Below is a small trained network, with its code and all its weights. Each question gives an input and a class and asks what happens when units are switched off, that is, made to give their printed mean instead of their output.

import numpy as np


def w(rows, s, z=0):
    codes = np.array(rows[::2]) - 128.0
    scale = np.full(codes.shape[1], s)
    scale[-1] = z or s
    return codes * scale


def norm(h):
    return h / np.sqrt((h * h).mean(-1, keepdims=True) + 1e-5)


def f(y):
    return y / 2 * (1 + np.tanh(0.7978845608 * (y + 0.044715 * y**3)))


def log_softmax(a):
    a = a - a.max(-1, keepdims=True)
    return a - np.log(np.exp(a).sum(-1, keepdims=True))


def net(x, mask):
    res = np.array(x, float).reshape(1, 3) / 4 @ E
    u = 0
    for l in range(2):
        y = f(norm(res) @ A[l][:, :-1].T + A[l][:, -1])
        res = res + np.where(mask[u : u + 15], y, B[l][:, -1]) @ B[l][:, :-1]
        u += 15
    return log_softmax(norm(res)[-1] @ U[:, :-1].T + U[:, -1])


A, B = {}, {}
E = w([
[99,102,142,134,38],'x0',
[54,119,124,141,184],'x1',
[102,164,3,136,101],'x2',
],0.0062)
A[0] = w([
[196,139,120,128,99,75],'0.n1',
[98,26,233,88,65,7],'0.n2',
[137,140,107,110,138,35],'0.n3',
[175,132,113,155,168,159],'0.n4',
[189,186,154,165,176,31],'0.n5',
[93,79,198,92,88,52],'0.n6',
[93,114,83,115,167,13],'0.n7',
[65,140,112,145,178,122],'0.n8',
[100,143,162,164,100,237],'0.n9',
[181,187,105,142,61,72],'0.n10',
[58,152,123,136,141,51],'0.n11',
[143,83,107,148,148,64],'0.n12',
[255,172,143,61,149,212],'0.n13',
[115,60,219,118,73,47],'0.n14',
[140,179,69,54,59,101],'0.n15',
],0.0098,0.0021)
B[0] = w([
[170,171,119,121,204,160],'0.n1',
[176,110,81,65,193,243],'0.n2',
[125,123,124,120,152,123],'0.n3',
[91,104,191,101,126,167],'0.n4',
[96,108,160,142,111,171],'0.n5',
[166,81,112,108,194,186],'0.n6',
[79,176,106,168,171,151],'0.n7',
[115,176,140,101,152,186],'0.n8',
[169,86,125,114,153,165],'0.n9',
[167,147,143,210,155,188],'0.n10',
[124,153,125,147,114,149],'0.n11',
[119,131,118,123,116,120],'0.n12',
[131,161,160,116,54,255],'0.n13',
[161,101,96,122,254,221],'0.n14',
[120,100,144,166,130,210],'0.n15',
],0.0085,0.0055)
A[1] = w([
[127,43,112,207,159,56],'1.n1',
[153,192,73,133,78,96],'1.n2',
[237,174,166,113,104,207],'1.n3',
[130,127,167,153,59,33],'1.n4',
[40,160,134,123,154,199],'1.n5',
[142,107,196,2,83,255],'1.n6',
[186,74,166,180,120,111],'1.n7',
[106,115,221,45,126,170],'1.n8',
[113,36,107,87,163,27],'1.n9',
[98,194,70,135,186,177],'1.n10',
[88,126,121,141,155,254],'1.n11',
[131,113,165,164,103,49],'1.n12',
[109,75,135,212,58,241],'1.n13',
[101,123,169,116,89,114],'1.n14',
[49,105,152,137,87,9],'1.n15',
],0.0095,0.0011)
B[1] = w([
[150,121,76,100,86,170],'1.n1',
[176,95,193,131,165,172],'1.n2',
[58,175,254,140,168,248],'1.n3',
[126,141,129,84,176,153],'1.n4',
[120,179,103,70,106,224],'1.n5',
[89,9,85,123,75,222],'1.n6',
[31,173,90,113,113,187],'1.n7',
[149,99,125,140,13,222],'1.n8',
[215,144,138,140,164,186],'1.n9',
[87,128,137,53,101,253],'1.n10',
[136,197,82,97,67,178],'1.n11',
[113,132,102,158,146,131],'1.n12',
[217,133,71,132,133,186],'1.n13',
[134,65,130,105,119,135],'1.n14',
[158,141,167,139,186,142],'1.n15',
],0.0074,0.0043)
U = w([
[88,49,219,78,73,183],'0',
[86,80,95,151,155,22],'1',
[199,160,4,199,113,149],'2',
[81,100,109,163,157,6],'3',
[78,66,91,166,146,2],'4',
[161,201,210,216,167,156],'5',
[216,43,128,64,248,191],'6',
[45,207,80,41,117,205],'7',
],0.014,0.0061)

Each question gives the input, the list of numbers given to net, and the class t.
The units are the neurons (one row each of A and B). Each row of codes is followed by its name. A weight is (code - 128) times the scale printed after its matrix; where a second scale follows, it is the last column's (A, B and U).
mask holds one flag per neuron, layer by layer. A switched-off neuron (its flag False) gives its mean, the last column of its row in B, instead of its output. The means were averaged over made-up inputs and are rounded, as every weight is.
A unit's drop is (log p(t) with every unit on - log p(t) with that unit switched off) / (log p(t) with every unit on - log p(t) with every unit switched off).
The circuit of an input: a set's keep is (log p(t) with only the set's units on - log p(t) with every unit switched off) / (log p(t) with every unit on - log p(t) with every unit switched off). Starting from the 12 units with the biggest drops (on a tie, the unit counted first), units are removed one at a time, each time the one whose removal leaves the highest keep (on an exact tie, the one counted first), for as long as the keep stays at least 0.8.
units of the circuit, in order: the units of the circuit, biggest drop first
k most important neurons: the k neurons with the biggest drops, biggest first
top k neurons in layer l: the k neurons of layer l with the biggest drops, biggest first
drop of u: that unit's drop, to one decimal
input [-3,-8,-2], class 5: units of the circuit, in order	(1.n3)
input [4,3,7], class 2: units of the circuit, in order	(1.n13 0.n2 0.n15)
input [-8,8,-6], class 0: units of the circuit, in order	(0.n14 1.n8 0.n2)
input [5,7,0], class 6: 3 most important neurons	(0.n9 0.n6 1.n9)
input [-5,-3,2], class 0: 2 most important neurons	(0.n4 0.n13)
input [-3,-7,8], class 5: top 2 neurons in layer 1	(1.n3 1.n2)
input [7,5,8], class 2: top 3 neurons in layer 1	(1.n13 1.n3 1.n7)
input [-5,-3,6], class 5: 2 most important neurons	(0.n14 1.n2)
input [-7,7,-6], class 0: 2 most important neurons	(0.n14 1.n8)
input [7,-8,-1], class 6: 2 most important neurons	(0.n2 0.n14)
input [6,-7,2], class 5: 2 most important neurons	(1.n3 0.n1)
input [-6,-7,2], class 5: top 2 neurons in layer 0	(0.n10 0.n1)
input [-8,0,4], class 7: drop of 0.n11	0.0
input [-2,6,-3], class 7: drop of 0.n13	0.1
input [-1,-2,1], class 5: drop of 0.n10	0.2
input [6,-7,3], class 5: drop of 0.n1	0.3
input [-8,-4,4], class 5: top neuron in layer 0	(0.n13)
